Below is a small trained network, with its code and all its weights. Each question gives an input and a class and asks what happens when units are switched off, that is, made to give their printed mean instead of their output.

import numpy as np


def w(rows, s, z=0):
    codes = np.array(rows[::2]) - 128.0
    scale = np.full(codes.shape[1], s)
    scale[-1] = z or s
    return codes * scale


def norm(h):
    return h / np.sqrt((h * h).mean(-1, keepdims=True) + 1e-5)


def f(y):
    return np.maximum(y, 0)


def log_softmax(a):
    a = a - a.max(-1, keepdims=True)
    return a - np.log(np.exp(a).sum(-1, keepdims=True))


def net(x, mask):
    res = np.array(x, float).reshape(1, 5) / 4 @ E
    u = 0
    for l in range(3):
        y = f(norm(res) @ A[l][:, :-1].T + A[l][:, -1])
        res = res + np.where(mask[u : u + 6], y, B[l][:, -1]) @ B[l][:, :-1]
        u += 6
    return log_softmax(norm(res)[-1] @ U[:, :-1].T + U[:, -1])


A, B = {}, {}
E = w([
[146,49,136,81,247,153,224,87,143,163],'x0',
[143,199,62,87,91,49,87,252,221,23],'x1',
[218,71,132,144,186,103,44,113,139,117],'x2',
[118,162,109,194,159,231,204,64,85,12],'x3',
[170,106,91,87,69,123,191,49,121,234],'x4',
],0.0028)
A[0] = w([
[138,182,68,122,107,145,205,114,143,95,59],'L0N0',
[123,83,239,137,192,104,58,127,106,172,141],'L0N1',
[125,158,140,205,94,227,107,56,25,106,7],'L0N2',
[11,191,132,140,88,153,140,183,133,123,124],'L0N3',
[173,69,141,103,208,117,118,92,145,175,28],'L0N4',
[185,99,124,172,253,221,151,40,93,86,131],'L0N5',
],0.0039,0.0021)
B[0] = w([
[159,42,117,135,162,167,118,144,136,120,173],'L0N0',
[147,45,139,210,185,181,142,111,103,136,194],'L0N1',
[82,16,175,195,219,167,178,122,104,115,201],'L0N2',
[128,86,253,149,133,142,174,101,90,87,198],'L0N3',
[99,94,174,186,159,171,149,135,97,115,178],'L0N4',
[8,33,214,130,175,186,239,114,52,151,253],'L0N5',
],0.0041,0.0047)
A[1] = w([
[144,187,88,109,113,148,199,96,145,95,91],'L1N0',
[144,159,87,77,109,165,175,48,95,219,3],'L1N1',
[136,78,157,115,98,98,125,96,135,252,145],'L1N2',
[120,121,111,70,204,105,146,125,128,146,89],'L1N3',
[56,206,112,123,126,154,190,127,116,119,99],'L1N4',
[134,141,106,114,43,99,89,101,94,208,38],'L1N5',
],0.0035,0.0027)
B[1] = w([
[143,36,99,149,170,154,103,122,116,134,158],'L1N0',
[153,174,81,99,114,66,54,171,150,131,157],'L1N1',
[84,194,239,115,102,127,168,127,87,103,250],'L1N2',
[114,96,152,171,156,147,125,146,100,96,167],'L1N3',
[170,36,201,128,170,154,178,125,67,164,187],'L1N4',
[132,253,100,114,91,108,105,80,107,129,155],'L1N5',
],0.0034,0.0023)
A[2] = w([
[139,91,149,107,107,100,117,111,111,254,197],'L2N0',
[138,122,126,61,168,89,171,173,193,129,208],'L2N1',
[120,127,133,150,161,153,145,99,108,139,145],'L2N2',
[144,118,172,174,133,109,71,165,123,77,106],'L2N3',
[136,102,136,116,121,108,120,119,125,231,127],'L2N4',
[135,127,149,118,197,97,84,140,132,167,249],'L2N5',
],0.006,0.0012)
B[2] = w([
[34,178,181,123,87,159,177,159,118,2,234],'L2N0',
[159,62,119,200,165,161,111,57,114,219,200],'L2N1',
[152,113,156,108,142,133,146,160,86,111,255],'L2N2',
[138,178,79,39,74,91,140,59,153,216,240],'L2N3',
[86,160,168,124,99,137,179,150,119,29,195],'L2N4',
[151,63,86,176,187,182,147,110,127,155,199],'L2N5',
],0.0046,0.0037)
U = w([
[201,93,41,129,165,107,62,126,172,181,11],'0',
[105,80,176,153,167,178,184,131,82,99,247],'1',
[114,255,127,84,48,94,116,142,143,103,67],'2',
],0.0099,0.0015)

Each question gives the input, the list of numbers given to net, and the class t.
The units are the neurons (one row each of A and B). Each row of codes is followed by its name. A weight is (code - 128) times the scale printed after its matrix; where a second scale follows, it is the last column's (A, B and U).
mask holds one flag per neuron, layer by layer. A switched-off neuron (its flag False) gives its mean, the last column of its row in B, instead of its output. The means were averaged over made-up inputs and are rounded, as every weight is.
A unit's drop is (log p(t) with every unit on - log p(t) with that unit switched off) / (log p(t) with every unit on - log p(t) with every unit switched off).
The circuit of an input: a set's keep is (log p(t) with only the set's units on - log p(t) with every unit switched off) / (log p(t) with every unit on - log p(t) with every unit switched off). Starting from the 12 units with the biggest drops (on a tie, the unit counted first), units are removed one at a time, each time the one whose removal leaves the highest keep (on an exact tie, the one counted first), for as long as the keep stays at least 0.8.
circuit, biggest first: the units of the circuit, biggest drop first
top k neurons: the k neurons with the biggest drops, biggest first
top k neurons in layer l: the k neurons of layer l with the biggest drops, biggest first
drop of u: that unit's drop, to one decimal
input [-2,-1,6,-7,-4], class 0: circuit, biggest first => L0N5
input [-7,1,-7,1,-4], class 2: circuit, biggest first => L0N5, L2N3
input [-1,7,-3,8,-8], class 2: circuit, biggest first => L0N5, L2N3, L0N2
input [4,5,-5,-2,2], class 0: circuit, biggest first => L0N5, L2N1, L2N0
input [-8,-6,4,-3,-8], class 0: top 3 neurons => L0N5, L2N3, L2N0
input [3,6,-2,-2,4], class 0: top 2 neurons => L0N5, L2N1
input [4,4,1,1,4], class 0: top 2 neurons => L0N5, L2N0
input [-1,-1,-7,-7,0], class 2: top 2 neurons => L0N5, L0N2
input [-8,-6,3,-4,8], class 2: top 2 neurons => L0N5, L1N5
input [2,6,7,-7,6], class 1: top 4 neurons in layer 2 => L2N0, L2N4, L2N1, L2N5
input [5,4,-4,-4,-6], class 0: drop of L0N5 => 0.5
input [7,7,1,1,2], class 0: drop of L0N5 => 0.2
input [-4,7,8,5,0], class 2: drop of L2N0 => -0.1
